Below are the code and all the weights of a small trained network. Each question names an input and a class and asks about switching units off, where a switched-off unit gives its printed mean instead of its output.

import numpy as np


def w(rows, s, z=0):
    codes = np.array(rows[::2]) - 128.0
    scale = np.full(codes.shape[1], s)
    scale[-1] = z or s
    return codes * scale


def norm(h):
    return h / np.sqrt((h * h).mean(-1, keepdims=True) + 1e-5)


def f(y):
    return np.maximum(y, 0)


def log_softmax(a):
    a = a - a.max(-1, keepdims=True)
    return a - np.log(np.exp(a).sum(-1, keepdims=True))


def net(x, mask):
    res = np.array(x, float).reshape(1, 4) / 4 @ E
    u = 0
    for l in range(4):
        y = f(norm(res) @ A[l][:, :-1].T + A[l][:, -1])
        res = res + np.where(mask[u : u + 4], y, B[l][:, -1]) @ B[l][:, :-1]
        u += 4
    return log_softmax(norm(res)[-1] @ U[:, :-1].T + U[:, -1])


A, B = {}, {}
E = w([
[139,135,92,153,79,254,164,23],'x0',
[140,117,148,99,47,63,201,88],'x1',
[156,67,148,119,42,153,127,180],'x2',
[172,40,70,94,192,126,171,145],'x3',
],0.0075)
A[0] = w([
[145,133,97,93,39,59,190,102,104],'L0N1',
[42,129,40,79,37,21,173,83,3],'L0N2',
[161,201,150,59,88,88,70,162,136],'L0N3',
[98,35,148,40,2,131,73,138,24],'L0N4',
],0.0058,0.0044)
B[0] = w([
[121,116,111,104,210,160,53,115,253],'L0N1',
[120,159,191,7,86,201,173,225,194],'L0N2',
[92,128,111,199,92,142,132,85,233],'L0N3',
[141,156,171,131,177,114,133,109,218],'L0N4',
],0.013,0.003)
A[1] = w([
[186,100,84,110,154,93,135,143,121],'L1N1',
[190,72,192,155,79,126,65,131,5],'L1N2',
[115,145,138,116,114,2,131,181,60],'L1N3',
[120,237,126,134,197,101,198,124,6],'L1N4',
],0.0092,0.003)
B[1] = w([
[136,161,28,129,136,148,254,97,218],'L1N1',
[174,150,205,176,215,230,238,132,186],'L1N2',
[67,43,121,135,128,175,185,22,253],'L1N3',
[115,204,144,154,169,196,237,222,204],'L1N4',
],0.0094,0.004)
A[2] = w([
[81,113,119,195,148,175,214,36,243],'L2N1',
[26,206,254,167,56,110,83,111,113],'L2N2',
[93,80,169,34,47,93,182,97,131],'L2N3',
[24,25,131,162,178,111,97,225,251],'L2N4',
],0.0068,0.0017)
B[2] = w([
[89,200,213,150,105,41,95,144,249],'L2N1',
[204,137,2,163,160,97,165,189,189],'L2N2',
[82,143,34,179,137,253,54,151,161],'L2N3',
[103,207,160,81,114,203,67,12,173],'L2N4',
],0.0097,0.011)
A[3] = w([
[139,112,7,90,185,78,226,91,59],'L3N1',
[65,243,110,130,176,132,35,225,233],'L3N2',
[191,34,65,153,180,141,133,122,6],'L3N3',
[61,168,107,184,2,166,83,80,133],'L3N4',
],0.0055,0.0016)
B[3] = w([
[156,146,113,192,42,115,70,148,166],'L3N1',
[170,11,145,52,50,149,147,126,254],'L3N2',
[102,115,131,143,145,70,151,109,134],'L3N3',
[66,102,73,144,180,104,118,36,195],'L3N4',
],0.012,0.0086)
U = w([
[56,109,89,177,135,124,127,4,177],'0',
[114,67,70,81,105,254,73,146,170],'1',
[179,139,21,232,74,75,166,130,169],'2',
[115,158,216,158,176,172,215,181,219],'3',
[154,80,151,117,101,71,145,112,126],'4',
[167,124,147,93,156,49,52,196,4],'5',
[163,78,132,112,161,40,54,196,2],'6',
[171,81,116,145,154,81,75,195,11],'7',
],0.011,0.0049)

Each question gives the input, the list of numbers given to net, and the class t.
The units are the neurons (one row each of A and B). Each row of codes is followed by its name. A weight is (code - 128) times the scale printed after its matrix; where a second scale follows, it is the last column's (A, B and U).
mask holds one flag per neuron, layer by layer. A switched-off neuron (its flag False) gives its mean, the last column of its row in B, instead of its output. The means were averaged over made-up inputs and are rounded, as every weight is.
A unit's drop is (log p(t) with every unit on - log p(t) with that unit switched off) / (log p(t) with every unit on - log p(t) with every unit switched off).
The circuit of an input: a set's keep is (log p(t) with only the set's units on - log p(t) with every unit switched off) / (log p(t) with every unit on - log p(t) with every unit switched off). Starting from the 12 units with the biggest drops (on a tie, the unit counted first), units are removed one at a time, each time the one whose removal leaves the highest keep (on an exact tie, the one counted first), for as long as the keep stays at least 0.8.
circuit, biggest first: the units of the circuit, biggest drop first
unit that matters most: the unit with the biggest drop
top k neurons: the k neurons with the biggest drops, biggest first
k most important neurons of layer l: the k neurons of layer l with the biggest drops, biggest first
input [-6,4,7,0], class 3: unit that matters most -> L1N2
input [-4,-7,-4,-2], class 1: 2 most important neurons of layer 2 -> [L2N1; L2N4]
input [3,8,-3,-6], class 1: circuit, biggest first -> [L0N2; L2N3]
input [3,1,-1,-6], class 2: top 2 neurons -> [L2N2; L1N3]
input [6,-1,4,1], class 0: 2 most important neurons of layer 3 -> [L3N4; L3N2]
input [2,4,3,5], class 2: 2 most important neurons of layer 1 -> [L1N1; L1N3]
input [4,-3,-5,0], class 3: top 4 neurons -> [L1N4; L0N1; L0N3; L2N3]
input [-2,-3,5,-5], class 2: top 3 neurons -> [L0N3; L2N2; L1N4]
input [-6,7,-8,5], class 3: top 2 neurons -> [L1N4; L0N2]
input [-2,2,-6,8], class 2: top 2 neurons -> [L3N1; L1N1]
input [1,-6,8,8], class 2: circuit, biggest first -> [L1N1; L3N2; L3N1; L2N3]
input [-8,-1,-5,5], class 0: 2 most important neurons of layer 1 -> [L1N3; L1N2]
input [-6,-3,-3,5], class 0: top 3 neurons -> [L1N3; L2N2; L2N4]
input [-8,-5,0,-4], class 0: circuit, biggest first -> [L1N3]
input [5,4,7,2], class 3: top 2 neurons -> [L1N2; L0N4]
input [3,0,-2,-1], class 4: 3 most important neurons of layer 1 -> [L1N3; L1N1; L1N2]
input [-4,7,-3,8], class 2: 2 most important neurons of layer 3 -> [L3N1; L3N2]
input [-2,-2,8,8], class 2: top 2 neurons -> [L1N1; L3N1]
input [-8,0,0,-8], class 0: top 3 neurons -> [L1N3; L2N4; L3N4]
input [-5,-5,3,-2], class 0: top 2 neurons -> [L2N4; L0N1]
input [2,4,6,4], class 3: unit that matters most -> L2N2
input [1,7,8,1], class 3: top 3 neurons -> [L1N2; L0N4; L3N2]
input [-5,-6,8,1], class 3: top 2 neurons -> [L1N2; L0N1]
input [7,-7,-8,-2], class 3: 2 most important neurons of layer 1 -> [L1N4; L1N3]
